Below are the code and all the weights of a small trained network. Each question names an input and a class and asks about switching units off, where a switched-off unit gives its printed mean instead of its output.

import numpy as np


def w(rows, s, z=0):
    codes = np.array(rows[::2]) - 128.0
    scale = np.full(codes.shape[1], s)
    scale[-1] = z or s
    return codes * scale


def f(y):
    return y / 2 * (1 + np.tanh(0.7978845608 * (y + 0.044715 * y**3)))


def log_softmax(a):
    a = a - a.max(-1, keepdims=True)
    return a - np.log(np.exp(a).sum(-1, keepdims=True))


def net(x, mask):
    res = np.array(x, float).reshape(1, 3) / 4 @ E
    y = f(res @ A[0][:, :-1].T + A[0][:, -1])
    res = res + np.where(mask, y, B[0][:, -1]) @ B[0][:, :-1]
    return log_softmax(res[-1] @ U[:, :-1].T + U[:, -1])


A, B = {}, {}
E = w([
[164,65,157,40,43,215,53,166,178],'x0',
[255,47,83,237,75,33,155,191,81],'x1',
[158,217,188,113,126,121,71,183,48],'x2',
],0.0075)
A[0] = w([
[192,32,90,177,49,139,122,218,216,88],'N0',
[52,224,199,82,195,202,182,65,64,254],'N1',
[202,132,231,70,37,196,26,169,46,111],'N2',
[113,98,179,101,45,247,43,139,155,111],'N3',
[195,159,96,211,123,68,191,167,62,168],'N4',
[182,26,75,242,69,52,164,235,70,224],'N5',
[101,241,230,112,212,72,67,126,38,195],'N6',
[159,108,226,91,42,215,41,208,101,132],'N7',
[161,143,151,62,35,207,55,218,118,121],'N8',
[145,19,53,32,81,197,91,128,227,104],'N9',
[232,79,49,172,11,77,145,199,161,206],'N10',
[178,26,42,164,39,114,173,202,206,148],'N11',
[55,101,104,22,97,191,101,68,213,238],'N12',
[40,73,10,165,200,50,212,21,196,199],'N13',
[201,4,47,61,15,167,75,118,212,92],'N14',
[188,184,181,173,99,64,114,178,69,121],'N15',
[190,185,204,88,34,191,22,217,57,123],'N16',
],0.0047,0.0029)
B[0] = w([
[222,88,200,48,209,43,75,85,50,191],'N0',
[90,202,219,88,247,197,55,80,181,225],'N1',
[56,13,215,186,175,176,184,221,160,189],'N2',
[109,76,92,126,56,144,135,69,187,187],'N3',
[136,112,49,201,72,59,174,186,40,200],'N4',
[188,83,150,179,146,44,195,207,25,255],'N5',
[116,206,206,26,213,69,22,118,26,202],'N6',
[69,27,158,224,88,163,175,80,210,191],'N7',
[92,31,129,176,105,163,190,113,217,184],'N8',
[207,199,76,19,111,88,68,37,193,197],'N9',
[204,81,219,87,197,55,33,238,47,229],'N10',
[214,53,192,54,212,21,52,72,137,208],'N11',
[115,146,109,81,37,190,122,24,196,219],'N12',
[41,48,173,213,167,175,222,121,215,205],'N13',
[254,145,187,8,188,68,48,54,86,205],'N14',
[182,181,29,133,32,53,189,214,86,169],'N15',
[36,59,241,201,205,121,147,211,89,191],'N16',
],0.0046,0.0086)
U = w([
[37,108,188,215,163,189,186,52,198,244],'0',
[203,190,215,33,207,56,42,75,51,192],'1',
[167,18,148,232,126,65,185,179,136,183],'2',
[184,225,83,195,62,60,124,223,29,4],'3',
[170,129,82,72,47,167,105,3,211,6],'4',
],0.0051,0.0028)

Each question gives the input, the list of numbers given to net, and the class t.
The units are the neurons (one row each of A and B). Each row of codes is followed by its name. A weight is (code - 128) times the scale printed after its matrix; where a second scale follows, it is the last column's (A, B and U).
mask holds one flag per neuron, in row order. A switched-off neuron (its flag False) gives its mean, the last column of its row in B, instead of its output. The means were averaged over made-up inputs and are rounded, as every weight is.
A unit's drop is (log p(t) with every unit on - log p(t) with that unit switched off) / (log p(t) with every unit on - log p(t) with every unit switched off).
The circuit of an input: a set's keep is (log p(t) with only the set's units on - log p(t) with every unit switched off) / (log p(t) with every unit on - log p(t) with every unit switched off). Starting from the 12 units with the biggest drops (on a tie, the unit counted first), units are removed one at a time, each time the one whose removal leaves the highest keep (on an exact tie, the one counted first), for as long as the keep stays at least 0.8.
units of the circuit, in order: the units of the circuit, biggest drop first
top k neurons: the k neurons with the biggest drops, biggest first
drop of u: that unit's drop, to one decimal
input [3,8,0], class 1: units of the circuit, in order : N0
input [-7,-1,0], class 0: units of the circuit, in order : N13, N10
input [6,-8,1], class 0: units of the circuit, in order : N7, N8
input [6,-6,0], class 4: top 3 neurons : N9, N12, N13
input [7,-5,2], class 0: units of the circuit, in order : N2, N7
input [4,-8,-2], class 4: top 2 neurons : N12, N9
input [5,7,-1], class 1: top 2 neurons : N14, N0
input [7,8,-1], class 1: top 4 neurons : N14, N0, N11, N10
input [3,-4,0], class 4: top 2 neurons : N13, N12
input [6,1,-8], class 1: top 3 neurons : N14, N0, N11
input [7,-5,7], class 0: drop of N16 : 0.0
input [3,6,8], class 2: drop of N2 : 0.1
input [2,-7,-5], class 4: drop of N16 : 0.1
input [6,3,-3], class 1: units of the circuit, in order : N14
input [7,2,-5], class 1: drop of N0 : 0.2
